Known rows, with every step that occurs:
tupi > vemo > vezi > zelol: [ -4   3  -6  -7  -1   3  -1  -5  -6  -1   3  14  -5   6  -2   5 -18   2
  -8   2  12   9  -8  -2  -1   7   1  -1  -4   0]
zelol > zadu: [ -2   3 -10 -14   9   6  -4  -3   0  -4   5  -3  -3   3  -1  -2   9   3
   2   5   3  -5  13  -2  -1   4   0   0   4   0]
zadu > zelol > vezi > vemo > gole > pame: [ -5  -5   2   1   5  -8   1 -12   0 -23  -9 -10  -6  18   1  10  24 -13
   0   2   1  20  28   0   2  20  -4 -11   0  -7]
nitam > zadu > zelol: [  2  -7  -8   0  -3   9  -3   0   3 -14  -9  -1  -7  -7  -2   8  -3  -6
  -1   0  -8   7  21  -3  -5  10   0  -8   9   4]
pame > tupi: [ -6   0   8  14  -5   0   0   1   2  -8  -2   2   0  -2   2   1 -11  -6
   0  -2   9   1  15  -2  -1   3   1   1  -4   0]
nako > zadu > zelol > vezi > vemo: [ -4   1 -26   0  11  10  -6  -7   0 -12  -4  -4  -9   6  -9  12  22 -25
  -7   1   1   8  22   0   3  11   0 -13   4  -3]
gole > vemo > zelol > zadu > nitam > pame: [ -4   0 -15 -21  21  13  -2   1   6  -6 -14  -7   1  18  -2  -1  -2  -8
   6   3  -9   0  12  -4  -1  -3  -1 -14   1  -2]
nitam > tupi > gole: [  4   3  19   4   0   3  -4   0   2 -22  -2   1  -8  -2  -6  -9   2   2
  -6   1   0  -4   0  -5   2   6   1 -16 -23  -1]
pame > nitam > zadu > zelol: [  1  -8 -10  -2  -1  10  -2  -5   7   5 -11  -9 -11  -8  -2   7 -13  -2
   1   0  -1   6   1  -4   0   1  -3   9  13   5]
nitam > nako > zadu > zelol > vezi > vemo > gole > pame: [ -3  -2  -6   6  17  -1  -6 -16   2 -12  -8  -5 -14  10  -7  14  40  -3
   3   2 -17  15  26  -1   3  13  -2 -27   2  -3]
gole > pame > tupi > vemo > vezi > zelol > zadu: [-11   7 -13  -9   4   8  -4 -15  -3 -19   9  11 -14  14   2   3 -10  12
   0  10  26  16  27  -5  -4  15  -1 -10 -10  -2]
tupi > gole > pame > nitam > nako > zadu > zelol: [ -3   6   6 -11  10  21  -6 -18   8   9  -6  -9 -29  -1  -8  -2  23  25
   5   3  -2  12  -4  -2   2   0  -2 -21   0  -1]
nitam > zadu > zelol > vezi > vemo > gole > pame > tupi: [ -6 -10  -2  19  -1  -9  -2  -7   3 -35 -13  -7 -11  11   1  18   8 -16
   0   2   3  23  53  -4  -1  25  -3 -13 -10  -2]
nako > zadu: [ -3   3 -16  -2   8   5  -5   0   2  14   3   2 -10  -1  -5   2  11  -3
  -2   2  -6  -1   7   2  -1  -1   2  -4  -8  -1]
nako > nitam: [ 0  0  5  0  8  1 -1  1  1 14  2  7 -4  1  2  6  0 16 -2 -3 -7  5 -5  2
  3 -3  3 -7  5  0]
zadu > nitam > tupi > gole > vemo: [ -1   3   7  -8   5   2  -5   3   2 -28 -11   1 -14   6 -10  -5  -3  11
   2  -7  -2   1   2  -3   0  -7   0 -24 -29   0]
nako > zadu > nitam > pame > tupi: [-11   1  -9  22  10  15  -3   5   6  13 -12  -3 -14   4  -9   3  -8  -9
  -1  -1   6   6  16   0   3  -4   3 -11 -12  -4]
zelol > zadu > nitam: [ -8   2  -9 -18  15  10  -4   2  -2   1  -1  -6 -12   8  -4  -4   5   2
   7  -1   1  -3  15  -2   3  -4  -1  -6  10   0]
vemo > vezi > zelol > zadu > nitam > tupi > gole > pame: [ -4   7  -2 -14  26  14  -8  -7  -2 -21   5   0 -27  13 -12 -11  10   8
   1   9   7   8  28  -8   0  11  -2 -24 -18  -4]
tupi > gole > vemo > zelol > vezi: [ -3   9   9 -16   4   5  -2  -2  -2 -21  -6  -4   3  15  -1  -1   6  -4
  -6  -1  -1   3  10  -2  -4  12   0 -19 -13  -1]
zelol > vezi: [-3  3 -3  5  2  5  0 -5 -3 -3  2 -5  5  4 -2  3  5 -1 -2  2  4  4 10  0
  1  5  0 -5  5  0]
gole > vemo > vezi > zelol: [ -1   3 -18  -9  13  -4  -3  -1  -2  -5   3   9   0   5  -4   6  -9  -2
  -5   3   2   5   4  -2  -8   3   0   4 -12   0]
vezi > zelol > zadu: [ -1   0 -11 -14  14   6  -4  -1  -2  -9   7   0  -6  -3  -4  -1   6 -13
  -1   7  -1  -5   3  -6   4   9  -1   5  -9  -2]
zadu > nitam > tupi > gole > vemo > vezi > zelol: [ -3   4   1  -7  17   3  -7   2  -2 -23  -5   7 -16   8 -14  -4 -11   0
  -5  -3   0   3   6  -5  -3   1   0 -18 -30  -1]
pame > gole > vemo > vezi > zelol > zadu: [ -3   4 -16 -15  14   0  -3  -1  -2 -10   8   8  -8   8  -4   4  -1   2
  -6   3  13  -2   4  -5  -9  11  -1   5 -21  -1]
tupi > vemo: [ -2   2  -1  -6 -12   2   1  -6  -2  -7  -2   8  -3   5   2   4  -9  12
  -2  -2  11   7 -12   0   2  -2   0  -7  -4   1]
tupi > gole > vemo: [ -2   7   5 -18   0  -2  -2   2   0 -14  -3   1  -8   6  -3  -1   4  16
  -4  -2   9   3  -4   1  -5   2   0 -13 -25  -1]
zelol > zadu > nitam > pame: [ -5   1 -11  -6  18  15  -1   2   2   6  -6  -9  -7   9  -8  -2   1   2
   3   4   6   1   7  -2   4  -3  -1  -9   7  -3]
zadu > zelol > vezi > vemo: [ -2  -3  -9   2   2   6  -1  -8  -2 -25  -7  -5   0   6  -4  11  12 -20
  -4  -1   7  10  16  -2   5  11  -2 -10  15  -2]

Rows:
[ -1  -4  23   7   0 -11  -3  -5   2  -4  -7  14  -6   7   4   5  -9  16
  -6  -6 -15   5 -10  -1   5   1   3 -13 -15   0] | nako > nitam > tupi > vemo > gole
[  0   1  -7  -4   1   0   3 -12   5  14   0 -10  -9   5   2  -2  -1  15
  10   6   7  11  -8   0   4  -8  -5   7  -3  -2] | gole > pame > nitam
[ -6   0 -12 -16  18  11  -4   3  -4  -4   1  -3 -14   1  -8  -2   3 -11
   5   0  -2  -3   5  -5   7   0  -2  -1  -3  -2] | vezi > zelol > zadu > nitam
[ -3   2  -3 -11  18  12  -5  -3  -1  -1  -3  -2 -11   0  -8  -1  12  17
  12  -2 -10  -7   7  -4   4  -8  -2 -18  20   5] | zelol > zadu > nitam > nako
[  2   2  -7   8   4  -1   4   0   4   5  -5   6   4  14  -2   6 -12  14
  -9   2  17   7  -7   0 -11   3   1  -1 -16  -1] | nitam > pame > gole > vemo > vezi
[  3  -2 -14  -7   2   7  -1 -12   3 -17  -9 -16 -23   8  -7  12  11   4
  -1   7  17  23  14  -4   7  14  -7 -15  -9  -2] | tupi > gole > pame > nitam > zadu > zelol > vezi > vemo
[ -8   3 -16  -4  14   9  -5   5   1  16  -3  -1 -19   4  -8   1   8  -2
   3  -5  -8   1   9   3   3  -8   1  -8  -2  -1] | nako > zadu > nitam
[ -4   6 -26 -24  21   2  -6  -3  -3 -10   8   6  -3   8  -5   4   0  -2
  -2   8   4   0  15  -4  -8   7   0   2  -6   0] | gole > vemo > vezi > zelol > zadu
[ -1  -4  16   4  -7 -11  -1 -11   4   3 -10   0  -5   5   2  -3 -19   1
   0  -2  -2   1 -24  -4   8  -2  -3  10 -18   0] | pame > nitam > tupi > vemo > gole
[ -1  -2   1   7   8 -17   1   1  -4  -4  -5  -7   2  12  -2  10  13 -16
  -6  -1  -2   3   9   0   8  13  -3   2 -10  -4] | zelol > vezi > vemo > gole
[  0  -3  -3 -13  12   4  -3   0   5 -34 -10   2  -7  13  -1  -5  -2 -14
   7  -6 -15 -10  11  -8  -2  -2  -3 -14 -16   2] | pame > gole > vemo > zelol > zadu > nitam > tupi
[  4  -2 -16 -21  15  -2  -3   1   1 -16  -1  -3   1  11   3   2  12 -29
   1   6  -8  -8  13  -6   6   9  -4  -4   7  -2] | vezi > vemo > zelol > zadu
[ -5  -5   9   3   5  -7  -1  -5  -2 -18 -11  -9  -1  11  -2  10  14 -24
  -6  -4  -1   8  20  -1   4  19  -2  -2   6  -4] | zadu > zelol > vezi > vemo > gole
[ -3  -2 -11  -4  21  16  -2   3   0   1  -5  -6  -9   2 -10  -1  -1 -12
   0   5   2   2  -2  -6   9   2  -1  -4  -7  -5] | vezi > zelol > zadu > nitam > pame
[ -8   1   5   5  17   9  -5 -24   6  15  -9 -15 -16   6  -5   5  25  11
   8   3 -15  13  13  -1   1   6  -2  -9   9  -1] | vemo > gole > pame > nitam > nako > zadu > zelol > vezi
[ -5  10  -6 -23  23   9 -10  -1   0 -21  -2   4 -18  17 -12  -8   1  16
   0   1   8  -1  28  -5  -8   1   0 -23 -12   2] | zelol > zadu > nitam > tupi > gole > vemo > vezi
[ -2   1   3   1   6   8   0  -4  -2  -8  -4  -5  10   9   3  -1   2 -21
  -1   2 -11   0  16  -2   1   9  -1  -6  13   1] | vemo > zelol > vezi
[  0 -10  -5   6   5  -9  -2   0  -1 -19 -14  -7  -6   6  -4  18  10 -24
  -7  -1  -9   9  29  -3   2  23  -2  -6   0   0] | nitam > zadu > zelol > vezi > vemo > gole
[ -6  -4   2 -12  11  -2  -5 -11  -1 -26  -5   3 -21  14  -4  -4   3  -1
   8   3  -9  10   9  -7   7   7  -3 -17 -30  -5] | vezi > zelol > zadu > nitam > tupi > vemo > gole > pame
[ -6   5  20  -7  -2   0  -2   4   3 -26 -10   1  -2   9   4  -2 -10 -10
  -3  -5   2   0  16  -3  -6   9   1 -14 -21  -1] | pame > tupi > gole > vemo > zelol
[ -2   3  -5 -23  18   9  -9   1  -1 -36  -4   1 -19   3 -14  -7   4  -5
   1  -1  -2  -4   4  -9   4   1  -1 -20 -37  -2] | vezi > zelol > zadu > nitam > tupi > gole > vemo
[  1   3  -9   4  11   7  -6  -4   3  10   1   4  -9  -8  -7   5  17  10
   3   1 -20  -6  -2  -1   1  -6   2 -15   1   3] | nitam > nako > zadu
[ -7   1   4   1   0  15  -2 -11  -2 -15  -5  -6   2   4  -3   3   6 -11
  -3  -2   5   9  20  -1  -2  12   1  -9  20   0] | zadu > zelol > vezi
